Below is a small trained network, with its code and all its weights. Each question gives an input and a class and asks what happens when units are switched off, that is, made to give their printed mean instead of their output.

import numpy as np


def w(rows, s, z=0):
    codes = np.array(rows[::2]) - 128.0
    scale = np.full(codes.shape[1], s)
    scale[-1] = z or s
    return codes * scale


def norm(h):
    return h / np.sqrt((h * h).mean(-1, keepdims=True) + 1e-5)


def f(y):
    return np.maximum(y, 0)


def log_softmax(a):
    a = a - a.max(-1, keepdims=True)
    return a - np.log(np.exp(a).sum(-1, keepdims=True))


def net(x, mask):
    res = np.array(x, float).reshape(1, 5) / 4 @ E
    u = 0
    for l in range(3):
        y = f(norm(res) @ A[l][:, :-1].T + A[l][:, -1])
        res = res + np.where(mask[u : u + 3], y, B[l][:, -1]) @ B[l][:, :-1]
        u += 3
    return log_softmax(norm(res)[-1] @ U[:, :-1].T + U[:, -1])


A, B = {}, {}
E = w([
[140,215,153,174,123,162,132,161],'x0',
[79,136,211,74,121,154,2,50],'x1',
[108,189,48,189,207,152,186,58],'x2',
[200,134,73,66,127,202,161,120],'x3',
[127,73,163,240,167,188,166,105],'x4',
],0.0075)
A[0] = w([
[119,184,98,126,51,116,128,98,85],'L0N0',
[138,42,137,65,2,126,121,106,251],'L0N1',
[162,52,174,185,85,161,142,168,181],'L0N2',
],0.0072,0.0022)
B[0] = w([
[98,178,152,82,151,120,130,102,164],'L0N0',
[43,127,60,219,208,114,93,125,254],'L0N1',
[121,176,192,128,197,3,134,132,206],'L0N2',
],0.011,0.0057)
A[1] = w([
[40,138,250,190,105,102,182,108,182],'L1N0',
[211,79,152,188,88,210,180,124,5],'L1N1',
[255,145,204,148,125,242,180,47,16],'L1N2',
],0.0046,0.0027)
B[1] = w([
[49,129,69,246,122,46,26,198,255],'L1N0',
[172,174,163,114,153,116,93,132,137],'L1N1',
[126,158,117,153,108,123,201,84,156],'L1N2',
],0.012,0.0041)
A[2] = w([
[103,140,77,137,159,147,141,116,170],'L2N0',
[73,99,100,149,93,128,166,66,53],'L2N1',
[149,177,161,57,138,142,2,156,254],'L2N2',
],0.0091,0.0019)
B[2] = w([
[202,110,174,36,20,200,184,54,235],'L2N0',
[97,81,87,145,110,92,99,92,168],'L2N1',
[136,57,171,254,206,13,152,178,255],'L2N2',
],0.0093,0.0056)
U = w([
[175,184,5,169,127,143,159,177,31],'0',
[85,125,129,254,212,32,67,222,251],'1',
[192,217,118,103,127,204,199,129,11],'2',
[139,119,122,115,144,253,54,36,5],'3',
],0.0073,0.0029)

Each question gives the input, the list of numbers given to net, and the class t.
The units are the neurons (one row each of A and B). Each row of codes is followed by its name. A weight is (code - 128) times the scale printed after its matrix; where a second scale follows, it is the last column's (A, B and U).
mask holds one flag per neuron, layer by layer. A switched-off neuron (its flag False) gives its mean, the last column of its row in B, instead of its output. The means were averaged over made-up inputs and are rounded, as every weight is.
A unit's drop is (log p(t) with every unit on - log p(t) with that unit switched off) / (log p(t) with every unit on - log p(t) with every unit switched off).
The circuit of an input: a set's keep is (log p(t) with only the set's units on - log p(t) with every unit switched off) / (log p(t) with every unit on - log p(t) with every unit switched off). Starting from all 9 units, units are removed one at a time, each time the one whose removal leaves the highest keep (on an exact tie, the one counted first), for as long as the keep stays at least 0.8.
units of the circuit, in order: the units of the circuit, biggest drop first
most important unit: the unit with the biggest drop
k most important neurons of layer l: the k neurons of layer l with the biggest drops, biggest first
drop when u is switched off: that unit's drop, to one decimal
input [-1,4,5,7,-3], class 3: most important unit => L0N2
input [5,5,4,8,1], class 2: units of the circuit, in order => (L0N1, L1N0)
input [2,-8,8,-6,-3], class 0: 2 most important neurons of layer 2 => (L2N2, L2N0)
input [1,-5,5,-6,-3], class 0: 2 most important neurons of layer 2 => (L2N2, L2N0)
input [0,-6,6,5,-4], class 2: 2 most important neurons of layer 2 => (L2N0, L2N2)
input [5,4,2,7,-3], class 2: 2 most important neurons of layer 1 => (L1N0, L1N2)
input [2,6,8,5,-1], class 3: drop when L0N1 is switched off => -0.2
input [-4,-7,-1,4,-1], class 0: drop when L2N2 is switched off => 0.2
input [-1,1,0,7,2], class 2: drop when L1N0 is switched off => 0.2
input [-6,-5,5,-8,-2], class 0: 2 most important neurons of layer 2 => (L2N2, L2N0)
